Known rows, with every step that occurs
bafaz, famo, valav, gatu: [  70   -2  332  -12  122   79   23   85   96 -267  128  -68  -87  107
  134   16  243  350  229 -159 -124 -121  237   34  -22   12  194  109
 -301  295 -119  -74 -135 -103 -283   18   26  189   68 -325 -663 -269
  215   33   62 -188    8   87   74   -1 -118  155  150  192  176  -13
 -157]
potom, gatu, keki, ribev, pakaz, lino, gozuz: [-208 -176 -169  -64   -9  132   58  449 -216  142  493   41 -495  238
 -411   39  182 -115  470  -49 -362   86 -257  503 -109 -183   29 -241
   36 -298  -56 -209  524  349  253   58   72  166  318  -94   75  135
   27  529  277   56   94 -111  -39 -129 -130  -89 -406 -196 -129  -79
  -99]
keki, ribev, pakaz, lino, gozuz, potom: [ 181 -181 -196  339 -427   78  117  482  131   90   69   -8  -96  369
 -114 -271  256  -28   80   84 -186   73   94  193 -464  -13  -77 -262
 -128 -181  100 -257  333  -81  127  -42   12  -93  -81 -152   93  175
  -53   91  109  205  -69  -48  181   73  -69 -203 -106 -311 -127  272
  141]
pakaz, famo, pobas, lino, ribev, potom: [  31  528  213  214   56   83 -141  -73 -339  -99 -313  -68   45  168
   99   27  124   63 -437   39   48 -243   32 -659 -197  -19   78  187
  242  281  -66  103  -65  -64 -310  -80 -242   23  -19  178   89  -83
  176 -816 -222 -270 -107  333 -134   89 -259  227   -4  133  213 -227
 -177]
nalib, valav, ribev, potom, vife, bafaz: [-245  -69  177  207   93 -566   52   59  597 -140  164   63   30 -237
  -57  295 -427  478 -133 -309  -75  -86   14  194  -57   -6 -449  -78
  238   34 -190   -2   69  189 -398  -82   53 -183 -398  174 -240 -249
  -57 -390   -1  220  231 -173   12  251   13 -112  299  347 -289  137
  -29]
ribev, pakaz, famo, pobas, lino, gozuz, potom: [ 116   40  116  142 -129   72 -250  126  -92 -118 -350  288   83  -39
  -90  -19  289  -93 -230 -188  -63  249  335 -270 -576 -119 -101  -30
 -109   79 -146 -118  -37 -198  -17 -225 -248 -131 -194  202  116   -9
  177 -107 -120 -297    6  136   89 -100 -189  269  125   53   67   59
 -189]
bafaz, famo, pobas, lino, gozuz, potom, gatu, valav, ribev, pakaz: [  39 -122  130 -129  175  -83 -117 -133 -475  -82  111  309   24  142
 -175 -180  360  380 -171 -141   -1  190  274  -78  -22 -100 -150   -4
 -391   93    0 -289 -157 -123   33 -113  -26  232   10  117 -354   35
   86  102 -177 -281  139  -14   -7   37  125 -124   -3  225  423  259
    1]
nalib, pakaz, famo, pobas, potom, vife, bafaz: [ -67  205  298 -133 -417   78 -140  -92 -185 -284 -301  328  396 -306
   -7   47  223  239 -526 -138  311  -78  221 -403 -507  -40 -143 -126
  453   -4 -549  435 -117 -104  -35 -323  176  111 -349   -7  289  -35
  383 -293 -239 -286 -321  152   13  119 -569  402  171  268  311 -505
  138]
bafaz, nalib, famo, valav, ribev, potom, gatu, pobas, lino, gozuz: [ -89  177  194 -268  161  -26 -220 -243  223   72 -513 -137    8 -261
 -114 -157 -355   50 -182   94  -49  146  169 -179  114  255  412   25
   85  -60  152   81 -113  172 -197  -50 -214 -260   64   58 -124 -208
 -106  127   48    6  109 -102  -57 -322  -13 -229  205  262  -88  220
 -176]
pakaz, keki, ribev, potom, gozuz, pobas, lino: [ 271  117 -321  298 -134  266  192 -242 -247 -273   49 -311 -223   27
  -91  126   -9 -161  -21  255 -198 -121   62  -82  259 -271  326  244
  226  171 -176   -5  294  -21 -257  162  199   61   69  296  245    3
  -70 -385  130 -101 -209   -5  118   77   52  -31 -130 -479  181   14
  -88]
zogo, nalib, valav, gatu: [ 126   25   23  -37  137 -222  285   65  477 -263 -117  -11 -130  -69
  -13   -3 -398 -197  648 -410 -237 -251 -297  -88  -51  276  235 -131
  -50   81    9   15 -351  220  265  -58  -56 -199 -199 -554 -212 -434
  132 -275  254  158  390 -416 -260   31  156  -50   68  680 -141  -87
  -46]
ribev, potom, gozuz, lino: [ -25  107  176  195  289 -278  -10  -58   94  152  207 -268 -276  -96
   32  312   66  -53  337  -40 -107   -5 -335  492  247 -134   83  436
    7   -1 -245  -13 -137   97 -245  -96 -103  -15 -139  283  -25   77
 -140  212  -65   34  113  172   47 -436  -71  254  -46   92  -49  260
 -322]
keki, ribev, pakaz, famo, pobas, lino: [ 188   77  147  215 -466  140  -54  330 -212  -87 -360  -41  138  155
   91  -47  287   32 -117  141  -77   56  322 -281 -569 -134 -113 -178
   99  139  -56  -35  205    0 -280  -94   12  146   45  -59  160 -139
   19 -361  151 -185  -83   -7   44  316 -379    4  -78   -3  340 -112
  150]
vife, bafaz, nalib, keki, ribev, potom, gatu: [ 126  -27 -149 -122 -240  139  148 -104  239   29  338 -103 -275 -400
  117   61 -178  249  142   59  126 -178   57  188  291  -16   39  281
  511 -128 -307  204  277  -40 -141  -60  -31 -140  -27 -179  205 -440
  -77 -230  338 -125  145  -98  -79  216   99  -77  100  307    3 -145
   99]
lino, gozuz, pobas, potom, vife, bafaz, nalib, zogo, famo, valav: [ 167 -280   47 -152 -161 -205 -227   17  316   43 -333  221  448 -535
  160 -231 -344 -168  -74  149  174 -131  -12   -8  196  -94  226   71
  210 -174  312  347 -219 -139 -431 -264   14 -431  100 -523   40   99
  121  653 -585 -177 -570  195  363 -300  532  209  408 -365 -160  187
  -55]
nalib, keki, ribev, potom, gozuz, pobas, lino: [ 422  295  -74  342 -123  160  311  -66 -261  -92  122 -304 -141 -123
   61  -37 -184  -75  364  374   82 -226 -236  145   49 -199  327  224
 -124  -11  -67 -135  180  -47 -202  194  190 -235 -122  -27  352 -176
 -312 -482  111  232 -113 -270 -219  141  201  -17  -79 -278  197   63
 -209]
pobas, lino, gozuz, potom, gatu, valav, ribev, pakaz: [ -78 -246 -191 -226  251 -281  119   60 -247  241  158   43  -29  157
  -74 -367  -62  119  -96   72 -163  329   86  255 -151 -309  -10  151
 -379  -99  268 -390  -18  134  135   72 -121 -192 -135   35  113  260
 -145  372    2  -61  395 -389  118 -117  457 -215   39   66 -131  385
   43]
lino, ribev, pakaz, keki: [ -52  130  -40  397 -174   86  238   71  -22 -174  -87    9 -300  219
 -292   73  441 -170  332  -95 -109   41   91 -124 -105  114   31 -388
   47 -320  -35  155  208  -19   -4  195 -126  186  -86  416   77   37
  250 -232   89   70  -51  332   31  240 -337 -230 -133 -288 -472 -406
  166]
famo, valav, potom, gatu, ribev: [-444  -76  245 -270  215   77  -20  196 -101  205  239 -159 -311  -95
  312  -53  128  328  315   45  133  -80  496   31  290   -2 -116 -158
  155  240  163 -122 -146  491   55  304  250  218  151  -65 -289   46
   43  317  158  142  -23  -47 -227  -57 -180 -258 -303  150 -432  382
 -119]
famo, valav, gatu, ribev, potom, lino: [-421  106   86    4  270 -135  134  -65  177   78  -36 -373 -164  300
  170  -38   61  216  396  243 -146 -301  367   96  154  -66 -315  220
 -281  320   50 -234 -186  479 -139  354   78  -52   66  -80 -569   65
 -227  -41   62   68  270 -276 -187 -152  -92  -85 -291  276 -233  352
  -66]
famo, pobas, lino, potom, vife, bafaz, nalib, pakaz, keki, ribev: [ 192  144  -80 -300 -396  336  212 -447 -284   16 -472  183  289 -103
 -113  -91 -107  125 -673  265  338  108   59 -520  105   93 -199   85
  367   -4  144  281  -18  -91  270 -207  270   19   66  258  377  -91
   76 -543 -429 -260 -377  179  -25  132   10  105  -87  -90  489 -445
  343]
famo, pobas, potom, gatu, keki, ribev, pakaz, lino, gozuz: [-302  -31   67  -21 -209  198   72  -63 -422  172   -8   56 -319   55
 -163  -78  250 -160 -166  229  141  159 -167 -100   85 -131 -242 -317
  244 -205  111   24  -37   82  487 -136  284   78  253  236   80  207
   67  275 -305   86 -498 -171 -180 -172  -87  125 -606   78  250  111
 -176]
valav, gatu, ribev, keki: [ -98   42   39  257  286 -319  193   61  186  -83  118 -238 -185  225
   29  118  -10  -67  179  186  -66 -170 -106  169   98  108 -262 -236
 -174   36  -34 -298   90  171   -5  275 -184  -70  -52  320 -173  388
 -374 -177  303   23  487 -491  -65   13   53   22 -110  436 -168 -178
  186]
zogo, lino, ribev, pakaz, famo: [  84  339  -17  371 -143  -48 -222  127   54   21  -60   69  -19  222
 -344 -107   56 -276  400 -180 -285  -17 -113 -229 -464  231  153 -305
 -115  -15 -169  130   82 -173   96   -2 -195  176  157 -196 -104 -123
  207 -178  137  190  127  182 -188  117 -327 -200  162  248 -455 -438
 -168]
bafaz, nalib, pobas, lino, ribev, pakaz, famo, valav, potom: [ 217  534  133 -338 -225  418 -265 -500   -2 -128 -493  257  252 -127
  132 -151  -11  -99  -95 -144  200  396  165 -833  -74  248  449    2
  327  -18  200  197 -124 -106   -1   40 -162 -403 -203  -16   88 -381
    4 -212 -123  -70   24  108  -74  112  128 -239   71   -2  302   36
  211]
pobas, lino, gozuz, potom, vife, bafaz: [ 201 -267 -153 -182   -4 -193  138  163  -17  183  245   22  289  -83
  108 -111 -281   68 -367  -31  160  314 -215  155  -86 -213   16  343
  -44  -74  294   45   77 -285   21 -116 -103 -484 -116 -115  513  162
  -43    1 -365  -96  -42  -56  283 -189  570  155  284 -190 -157   96
  -77]
zogo, lino, potom, gatu, famo, valav: [ -32  153 -169  -41  328  181   22   80    5  251  201  -55 -330   37
 -150 -250 -432  -21  334  -96 -424   49 -208  429  289  146  238  253
 -326  282 -294 -218 -275  181  203  -26  120  237  262 -383 -240   19
  190  445  222  122   29   21 -386 -304 -258 -211  101  279 -383 -129
 -379]
pakaz, famo, pobas, potom, vife: [-158  180  479  -54 -229  151  -99   20  -97 -210 -134   64  101 -215
  195  358  183 -126 -494 -142  251   70  -42 -504  -62  128   56   33
  562  137 -289  230 -156 -313 -162 -160  -91   72  -72  195  263  -49
  325 -398 -270 -161 -362  316  -24  101 -483  561   44  182  317 -175
 -219]
bafaz, famo, valav, gatu, pobas, potom: [ 101  -94  280    6  120  130 -100 -263   12 -445  -60  -61  -41   19
  255   14  117  281 -162 -132   -9  -11  123   78  178   -6   98  -23
 -257  333 -226   -6 -416 -157 -282  167  132  202   25  -64 -559 -264
  135  101  -85  -86 -201 -190   51 -147 -133   85   14  146  236   29
 -226]
bafaz, famo, pobas, potom, gozuz, lino, ribev, pakaz: [ 120  -21  405  204 -153  124  -74 -280 -484 -111  -81  196   10   72
  -51  226  709  -52   59  -36  239  283 -148 -147  110  126 -142 -121
  -10 -192 -159  159 -403 -296   50 -125  113  291   63  236 -226   23
  239  127 -450  -24 -338  365  -25  -22 -232   90 -166  -15  403  -74
  -61]
bafaz, nalib, keki, ribev, pakaz, famo: [ 364  166  144   92 -516  425  142   98  331 -164 -152  -81 -158 -140
  -22   53  152 -247  336    9   74  125  100 -321 -119  375  520  -63
  344 -288 -202  -49  296 -274   13   13 -207 -214 -194 -137  257 -509
    3 -333  285   83  233  126   22  264 -189    9   43  142  173 -205
  182]
gatu, valav, potom, vife, pobas, lino, gozuz: [ -71 -154  -24 -537  482 -575  100 -146   67 -148  158  190   26 -148
  230 -142 -308  278 -459 -203  247  100  252 -138  251  -26  -69  -81
   56  -83  195 -196   36  -97 -182  161 -181  100   -1   68  -74   -6
 -229  151  -46  164  -84 -143  -17   75  495   77  -95   67  243  132
  -16]
zogo, vife, potom, gozuz, lino, ribev: [-423 -295 -143   65  412 -353 -117  240  192  402  426 -256  498   20
  217  344   11 -264  511  -73  235 -146 -557  495  267  208    6  254
 -203 -303  289   -2 -163  -14  492   22 -256  247  222 -314  486  128
  137  289  204  112 -109  277   51  136  -37   12  122 -116 -524  141
  210]
bafaz, famo, pobas, lino, gozuz, potom, gatu, keki, ribev, pakaz: [ 232  -48   28  150  -27  304  -18  -47 -504  -63  259  229   35  141
 -209   41  453  223  -21 -162   17  289   97  -19  -45 -115  -90 -138
 -212  109  -20 -168  113 -230  162 -109  185  107  115   84  -73   33
   30   95 -304 -270 -127   39   63 -104  -22  -40 -220 -144  466  103
 -160]
vife, potom, gatu, valav: [-498 -292  -14 -322  532 -127   -1  299  307  520  557 -202 -311   44
  158  174 -232  333  222  -50   66 -306   65  454  329 -238   97  246
   76 -229 -264 -213  -22  484   47   66    6  471 -185 -123  127  120
   55  504  433   95  185   -7    4  253 -255   50  -88  261 -150  490
  140]
vife, pobas, lino, potom, gatu, valav, ribev, keki: [ -27   52 -440 -166  534 -249   30 -301 -202  287  192   70 -143   20
  120 -240 -294  140 -563  128 -244 -284   -1   73  501 -326 -147  122
 -252  438  -35  -43  -30  109   60    4   68  193  -13  466 -163  -42
 -468   42  233   55  221 -369 -260  344  306 -187  -49   93  470 -227
  217]
lino, gozuz, pobas, potom: [ 248 -154   67  161 -155 -372   42  336   56   57   12   93   73 -253
   36 -368  -66 -150  -58  177   74 -142 -357   60  103 -162  346 -154
  227 -261  194   68 -314 -147 -303  -92 -209 -480    0  -39  181  327
   46  644 -460  139 -507 -176  114 -335  385  308  190   -3    7  273
 -112]
pobas, lino, potom, vife: [ 232   16  118 -298  -78   62  243   92   29  219  124  -76   63   96
   97   60 -334  -26 -435   -9   63  442 -589  114  203 -133   67  387
  -28  -70  122   54 -224  -72  -58  -71  148 -160  -30  187  389   82
    7 -178 -398   76 -209  171   63  -83   75  166  152 -268  102 -294
 -134]
pakaz, keki, ribev, potom: [  97  147 -299  431  -61  289  403  -17   87 -263  256 -441 -400  121
   -9  164  116   67   -5  -34 -158 -121  186  -18  233   29  273   28
  287  205 -334  -67  429 -136 -156  157  172   97  -97  346  122  -60
   52 -438  210    5 -183   67  159  116 -189  -41 -159 -143  -52  -34
  -21]
bafaz, nalib, keki, ribev, potom, lino: [ 237  254   31   64 -367  361  331 -101  325   93  221 -323 -272    2
  -38   27  -88 -112  444   97  142   13 -120 -153  377  270  373  203
  249 -222 -116   -6  211  -94   71   73   28 -398 -156  -60  171 -417
 -252 -314    3  319  224   35 -166  -11  103  -77 -153  194  230   92
   35]
valav, potom, gozuz, lino, ribev: [-164  -90  172 -150  141  -96   53  -56 -388  143  317   78 -130  -51
   26  341   94  -82  320   73  252  258 -106  161   23  122  -10 -171
  194 -215  231  -79 -155  137  164  288  -74   40  180  232   -1  303
  -79  353   -6  328  141  142 -191 -193  242  -15  -21 -102 -248   74
 -176]
gatu, valav, ribev, pakaz, famo, pobas, lino: [-180   -5  170 -264  152 -361 -193   28 -133 -206 -407   43  -29  114
   -7 -231   83  275 -318   -4  -39  -76  493 -339 -381  -95 -176 -109
 -372  106   36 -335  -29   92 -213  117 -360  393 -209  215 -385  -66
  -12 -331  387 -187  573 -206   -7  337  -97 -120   24  522  207  114
  371]
zogo, vife, pobas, lino, potom: [ 122  -66 -349  -66  163 -346  -94   93  216   64  308    0  589  -64
  342 -235 -245 -186 -302 -209   51 -222 -373   29  444 -116   13  165
 -249  350  256  285 -286 -316  315 -256   -7  -12  315  -95  280 -208
  -22 -129   28   -6 -253  -96  -83  191  194  111  229   42   92 -373
   56]
gatu, keki, ribev, pakaz, lino, gozuz: [  95  -72 -192  279 -183  160   35  479  101  -10  151 -127 -294  257
 -305   33  193 -103  183  -73 -137  126 -158  186 -402  -42   58 -445
 -185 -238  117 -261  571 -100  238   89  -87  -52   38   50  -24  103
 -104  121  144  157   44  -88  194 -156  -81  -85 -342 -243 -111  -80
   54]
potom, gozuz, pobas, lino, ribev, pakaz, famo, valav, gatu, keki: [ -27  106  163  -39    6   13 -276 -305 -461 -200 -446  187   55 -124
 -262  224  124 -409  360  372 -286  -84   26  -73 -335 -447   96  109
 -174  -63  203    4  -26  245 -221  274 -293   82  249  -41  -61   58
 -108   89  136 -326  167  -48  -82  -48  -42  123  -57 -594   77 -143
 -204]
zogo, famo, pobas, lino, gozuz, potom, vife, bafaz: [  92 -119  149 -132  122  -49  -89 -107  -50  113  -48  181  601 -121
  131 -184 -271  -15 -476 -192  407  -67  -27  -22 -116  -64 -297  183
 -225  394  199  260  -13 -349   16 -254   84  -34 -155 -216  246  387
  159  -73 -334 -308 -247  334  193 -177  344  151  373  -44  -43  130
  -69]
gozuz, lino, ribev, pakaz: [ 197  -27 -128  293    4 -163   84  322 -151   19 -138   90  136  412
 -145  -74  397 -198  554  -95  -79   71 -267  186 -159  447 -192 -246
 -294 -226  174   95  -81  100 -101  231  -55  153   15  233  -88  247
   34  270   64  391  411  230   46   69  -41 -123    4 -172 -335 -121
  458]
nalib, valav, ribev, pakaz, lino, gozuz: [-108 -234   96  209  -49 -463  -86  413  416  -63 -147  271 -139  213
 -384 -198 -204  109   88 -160 -284    0  -12   53 -560   19 -190 -380
 -161 -323   60 -317  101  308   59 -146  -75 -262 -269  -87 -390 -163
  142  -20   43  413  315 -195    6  118  207 -210  207  308 -385  164
   75]
valav, ribev, pakaz, famo, pobas, potom, lino: [-433   14  228  -59 -470   73 -307  108 -254   36  -72    9    1   59
 -131  252  273  -58 -225   81  -55  326  258 -255 -389 -121 -303 -148
  -45  189 -262  -26 -278   48   10  -19  -14   -8  -63  533 -311   75
   35 -109   96   89  282  -96 -198  213 -278  -54  143  474  196   11
   -1]

Rows
[ 148 -139 -415   41  256  315  140  170 -295   44  221  208 -140  327
 -157  256  315 -104  311 -194 -446  269 -308  662  -87  321 -231   54
 -137   21 -375 -402   52  203   29  332  112  289  168  201  -34  246
   -2  609  298  173  385   44  -40  -58 -285    8  -50 -357    0 -143
  170] | gozuz, lino, potom, gatu, keki, ribev, pakaz, famo
[ 118 -426 -331 -204  300 -334 -468  107  104 -367 -191  139  647 -147
  240  -98 -598  164  125  -55   12 -318  139  293  -99 -293    8  114
 -677  111  431  118 -141   78 -104 -260   87 -170  586 -799 -171 -507
  175 -154 -153 -501   37 -276  232 -206  627  119  500 -102 -434 -420
 -128] | nalib, zogo, vife, bafaz, famo, valav, gatu, pobas, lino, gozuz
[ -31 -131 -536  -25  149 -148  -67    3    1   42  409   65  443  -44
  143  -43  -25 -221  -59 -216 -175    1 -254  310  381 -207 -247  -35
 -248  285  129  133    2 -122  424  -90  182  214  488  -14  280 -181
 -174  155  266  -76 -213 -279 -134  272  -24 -126 -119 -230  152 -411
   63] | zogo, vife, pobas, lino, potom, gatu, keki, ribev, pakaz
[-279  -21  163  -96  343  377   -1    6  -50  112  307 -184  -38  -33
  268  -53  -51  180  201 -221   80 -115  373  249   23  -56  -72 -179
 -187  588   42  -77  189  173   16  282  414  400    3 -381 -320  235
   76  452  317  -33 -136  127  -25 -157  -99 -337  -95 -163 -294  311
 -201] | zogo, famo, valav, potom, gatu, keki, ribev
[-140 -190    6  120 -108  186  253 -427 -339   -1   20 -112 -276  -16
   -6  347  443 -511  169  156   75  522 -265  168  201  -26   46   53
  204 -423 -195  112 -241 -116  318  194  178   89  -74  387  256  214
  134  398 -134  220 -191   67  100  -99  -73   32 -259 -300 -143  -53
  -71] | pobas, potom, gozuz, lino, ribev, pakaz, keki
[-237  341   12  232  310  224   55  -71   89 -305  -99 -307 -171   62
  209  270  137  219    4  -23 -353 -253  427  -68 -351    5  103  161
   41  527 -268 -320  272   25 -367  317 -198   90  -15 -154 -386 -180
  -36 -295  368 -295  122 -101   22   15 -419  188  -97    8   31   13
 -256] | pakaz, famo, valav, gatu, keki, ribev, potom
[ 269  256  -35  -92   92  148  144   91  -37   17 -330  -72  170 -234
  -44 -155 -207 -273  186 -285  182  -17  -97 -457 -253  417  478 -116
 -313  161  236  175 -328 -309  528 -263 -115 -327 -169 -328  184  -17
  162 -408   10   38   21 -102 -250 -189   58  -50  243  407  -71   92
 -229] | zogo, nalib, famo, pobas, lino, gozuz, potom
[-362 -191   60 -197  299 -154   70 -269  -12 -110 -298 -100  -70   39
  160 -183 -244   56   45  205  -79 -148  123  263   69 -105 -158   31
 -315  203  186 -125 -352  320  -53  352  -26 -177  177 -119 -338  -80
 -117  435 -155   95 -110 -528 -187 -482  257  135 -205  181 -103  301
 -213] | famo, valav, gatu, pobas, potom, lino, gozuz
[  -9 -162 -400   68   23  222  117  397  -79  186  556   31 -329  490
 -328 -243   22 -131   63   -2 -211 -106 -344  281 -134   20  189  -52
  -93 -202  197 -331  467    6  537   66  -33 -173  101 -225  114  364
   35  217   25  270  127   -1   85 -239  236  -62 -212 -381 -292  263
  -81] | pakaz, lino, gozuz, potom, gatu, keki, ribev
[-121   -6   30 -178  290   -6  270 -358  518   38 -152   84  -64 -325
   55  408 -202  163 -350  -37   42  220  -57  283  273  441 -441  135
   91 -160 -193 -122   69 -130  -71  139 -157  -70  -79  194  -13   97
 -165 -130   37  -91 -179  105  -42   37 -248  -31  223 -201 -210 -311
   47] | lino, potom, vife, bafaz, nalib, famo, valav, gatu, ribev, keki
[-129  -38  -27  193  287  -44 -247  -23  -39  591   96 -235  -28 -121
   31  348 -265 -151  100  410  169 -253 -355  154  258 -365  147  276
  -79 -248  114   34  -53  223   22   25 -123   82 -177  184  407  274
 -253  153   43   75 -169  174  -16  136  103  -23   18 -410  -38  285
   70] | vife, potom, gozuz, pobas, lino, ribev, keki
[ 126  185  -63   85 -541    1   61   -3  333  -31   34 -176  104   41
   -4   -4  -24  270 -296   75   23  -34  -67   -5   24   90 -132  106
  481 -121 -219  255  296  -27 -273 -207  199   -3 -109  -87  161  -95
 -142 -370  -61   38 -288  169  165  158 -249 -133  -92 -147  237 -121
  222] | keki, ribev, potom, vife, bafaz, nalib, pakaz, lino
[  86 -135 -414 -180  424 -363   71  -70 -113  213  253  218  135   19
  130 -442 -174   49 -271   28 -114 -350  220    0  262 -385  131  108
  -61  252  150   43   28  -10   81  -81  -58  -79   13  -18  107   19
 -295  321   -5   14  180 -341   -3  128  467   78  -44   20  294  139
   81] | vife, pobas, lino, gozuz, potom, gatu, valav
[ 299 -174 -159  277 -637    3  -41  395  -19  -20 -158   14  -33  242
  -57 -385  185 -174  -89  307 -152   60 -114   21 -303 -137  -41 -292
   40 -279   64  -50   38  -18 -154  -54  144  -96  110 -131   36  191
  -48  250  -19  288 -442 -168  115  113   37 -138 -121 -338  150  175
  131] | keki, ribev, pakaz, lino, gozuz, pobas, potom
[ 102  346 -153  148   18 -109  -62 -314 -185 -148 -392  231  458  117
 -128  113  307   53  -47  -91  116  -93 -157 -236    4  690 -331   89
  305  -96 -110  343  -76  -33 -240   48  -99  122  -37  255   19   93
   39 -216 -254   44  150  508    6   79 -148   50   32  -95   55 -308
  472] | gozuz, lino, ribev, potom, vife, bafaz, nalib, pakaz, famo, pobas
[-468 -115  377 -231  128 -362  -99 -211 -125 -144 -298   41 -221 -168
   43   59  288  138 -226   85   29   20  463 -137 -260 -185 -181 -137
  -68 -111 -156 -346 -134   30  -62  115 -396  417 -269  264 -307   -3
   18    2  308 -207  307 -215  -30  228 -298  -36 -113  492  183  233
  178] | gatu, valav, ribev, pakaz, famo, pobas, potom, gozuz
[  56   64  187   25  109  177 -204 -125  632  119 -387 -201   92  -19
  128  -13 -293 -226  391  140   53 -245  308 -233  302  168  247  -85
 -160   49  283   94   80  195   12 -150  104 -165  -86 -334 -344  -46
 -146  -32  -41 -237  510  161  307 -204  164 -120  120   88 -318  -84
  200] | bafaz, nalib, zogo, famo, valav, gatu, ribev, keki
[  15  244  217  154 -321  -80  181  -58  364  -40 -115 -172  187 -333
   92  310  -84  292 -264   36  227  -15  179 -116   72  250 -213  -58
  556  -10 -106  298  289 -215 -482 -200   30  -22    2   99  195  -97
 -208 -492  -42  -87 -396  149   39  196 -397   40   42    8  262   34
  -24] | keki, ribev, potom, vife, bafaz, nalib, famo, pobas
[-159  243  194  -49 -366  127   -7 -568 -134   15 -358  141   49 -180
  -76  -19  102  -82 -652  143  539   74 -278 -630  358  292 -427 -195
  432 -299   93  598  -77 -231  422 -284  240   43 -153  397  247   48
   57 -439 -562   38 -581  274 -133   50  -74   74 -352   23  298 -328
  262] | famo, pobas, potom, vife, bafaz, nalib, pakaz, lino, ribev, keki
[ 347 -254 -208 -302 -414   21 -486  159  265  -47 -158  290  258   50
 -151 -322 -499 -423 -374  118   76 -119 -434 -188   56  -31  251  188
   92 -366  191  343  -66 -137  -85 -404  102 -346  240 -543  -29  176
  258  155 -408  120 -315  390  323 -185  665  166  428 -481  -97  -89
  -49] | pakaz, lino, gozuz, pobas, potom, vife, bafaz, nalib, zogo, famo
[  55 -374  -12 -484  -38  156 -425 -150  250  138 -164  140  222 -442
  247  144 -364   55  200   48  271 -101  462   48   22  -70   -9  233
   92   47  172  336  -33  105  -35 -207  121  -43  140 -561 -272 -240
   97  261   90 -284  385  293  253 -180  454   -1  460  -11 -329  -20
   92] | vife, bafaz, nalib, zogo, famo, valav, potom, gozuz, lino
[ -93 -135 -319  148 -118  515   99  143  -25   69  706   90 -299  232
 -295  156  222  -69  315 -256 -219  146   50  433   25 -101 -172 -205
 -126   81 -104 -149  368   69  522  205  319  141 -147  241  145  349
 -114  228  332  151  507 -161   44  -45 -335 -182 -291 -471 -273  326
  -79] | gozuz, potom, gatu, keki, ribev, pakaz, lino
